Here is a tiny trained network, its code and every weight. The questions are about switching its units off for an input and a class, where a switched-off unit gives its printed mean instead of its output.

import numpy as np


def w(rows, s, z=0):
    codes = np.array(rows[::2]) - 128.0
    scale = np.full(codes.shape[1], s)
    scale[-1] = z or s
    return codes * scale


def f(y):
    return np.maximum(y, 0)


def log_softmax(a):
    a = a - a.max(-1, keepdims=True)
    return a - np.log(np.exp(a).sum(-1, keepdims=True))


def net(x, mask):
    res = np.array(x, float).reshape(1, 5) / 4 @ E
    y = f(res @ A[0][:, :-1].T + A[0][:, -1])
    res = res + np.where(mask, y, B[0][:, -1]) @ B[0][:, :-1]
    return log_softmax(res[-1] @ U[:, :-1].T + U[:, -1])


A, B = {}, {}
E = w([
[1,129,103,114,151],'x0',
[91,131,190,121,27],'x1',
[134,77,108,107,152],'x2',
[161,174,171,36,157],'x3',
[111,122,215,183,227],'x4',
],0.014)
A[0] = w([
[143,136,205,83,150,164],'n1',
[154,82,122,126,122,144],'n2',
[135,99,80,133,8,107],'n3',
[161,189,103,71,79,177],'n4',
[144,99,115,106,8,91],'n5',
[53,102,125,136,199,143],'n6',
[163,166,174,148,85,105],'n7',
[166,191,139,66,154,179],'n8',
[90,180,114,74,138,152],'n9',
[159,147,185,127,136,157],'n10',
[117,103,94,186,40,253],'n11',
[127,115,172,94,148,108],'n12',
[145,197,109,127,118,69],'n13',
[153,101,62,192,189,161],'n14',
[56,123,127,145,143,104],'n15',
],0.016,0.0052)
B[0] = w([
[97,204,162,185,141,203],'n1',
[165,142,122,155,143,161],'n2',
[185,116,144,148,70,253],'n3',
[174,167,76,80,102,221],'n4',
[215,93,119,117,61,237],'n5',
[12,79,101,164,135,237],'n6',
[143,133,155,151,90,179],'n7',
[133,189,95,113,174,213],'n8',
[105,140,65,110,112,196],'n9',
[117,163,176,162,144,185],'n10',
[139,61,180,138,97,249],'n11',
[147,155,128,209,106,167],'n12',
[115,134,95,139,140,154],'n13',
[153,63,126,142,198,241],'n14',
[52,93,111,168,55,198],'n15',
],0.011,0.017)
U = w([
[156,201,50,82,133,124],'0',
[124,217,221,166,130,202],'1',
[99,125,181,43,138,4],'2',
[159,38,119,145,238,164],'3',
[124,103,184,165,44,92],'4',
[21,53,110,142,62,180],'5',
[211,77,153,124,5,81],'6',
],0.012,0.0043)

Each question gives the input, the list of numbers given to net, and the class t.
The units are the neurons (one row each of A and B). Each row of codes is followed by its name. A weight is (code - 128) times the scale printed after its matrix; where a second scale follows, it is the last column's (A, B and U).
mask holds one flag per neuron, in row order. A switched-off neuron (its flag False) gives its mean, the last column of its row in B, instead of its output. The means were averaged over made-up inputs and are rounded, as every weight is.
A unit's drop is (log p(t) with every unit on - log p(t) with that unit switched off) / (log p(t) with every unit on - log p(t) with every unit switched off).
The circuit of an input: a set's keep is (log p(t) with only the set's units on - log p(t) with every unit switched off) / (log p(t) with every unit on - log p(t) with every unit switched off). Starting from the 12 units with the biggest drops (on a tie, the unit counted first), units are removed one at a time, each time the one whose removal leaves the highest keep (on an exact tie, the one counted first), for as long as the keep stays at least 0.8.
circuit, biggest first: the units of the circuit, biggest drop first
top k neurons: the k neurons with the biggest drops, biggest first
drop when u is switched off: that unit's drop, to one decimal
input [2,-2,7,5,6], class 1: circuit, biggest first => (n1)
input [2,-2,-2,1,1], class 5: top 2 neurons => (n14; n4)
input [3,0,-5,2,5], class 5: top 2 neurons => (n6; n15)
input [2,-3,1,2,-7], class 0: circuit, biggest first => (n4; n11)
input [0,7,3,4,1], class 1: circuit, biggest first => (n1; n11)
input [6,0,8,4,-6], class 0: circuit, biggest first => (n11; n4)
input [6,0,-3,8,1], class 0: top 2 neurons => (n9; n8)
input [0,4,-4,-5,5], class 5: top 2 neurons => (n3; n5)
input [5,0,1,4,-7], class 0: top 3 neurons => (n9; n4; n11)
input [2,-4,-2,-1,5], class 5: top 3 neurons => (n6; n15; n8)
input [4,-3,-5,4,7], class 5: top 2 neurons => (n6; n15)
input [-2,0,0,-8,7], class 3: top 2 neurons => (n14; n9)
input [6,0,1,-7,-6], class 6: top 2 neurons => (n3; n5)
input [8,-3,-6,7,7], class 5: circuit, biggest first => (n6)
input [-6,-7,-2,3,7], class 1: top 2 neurons => (n1; n10)
input [4,-2,4,2,-5], class 0: drop when n11 is switched off => 0.2
input [-6,-4,-4,-4,0], class 3: drop when n14 is switched off => 0.1
input [-3,1,5,-1,8], class 1: drop when n14 is switched off => -0.1
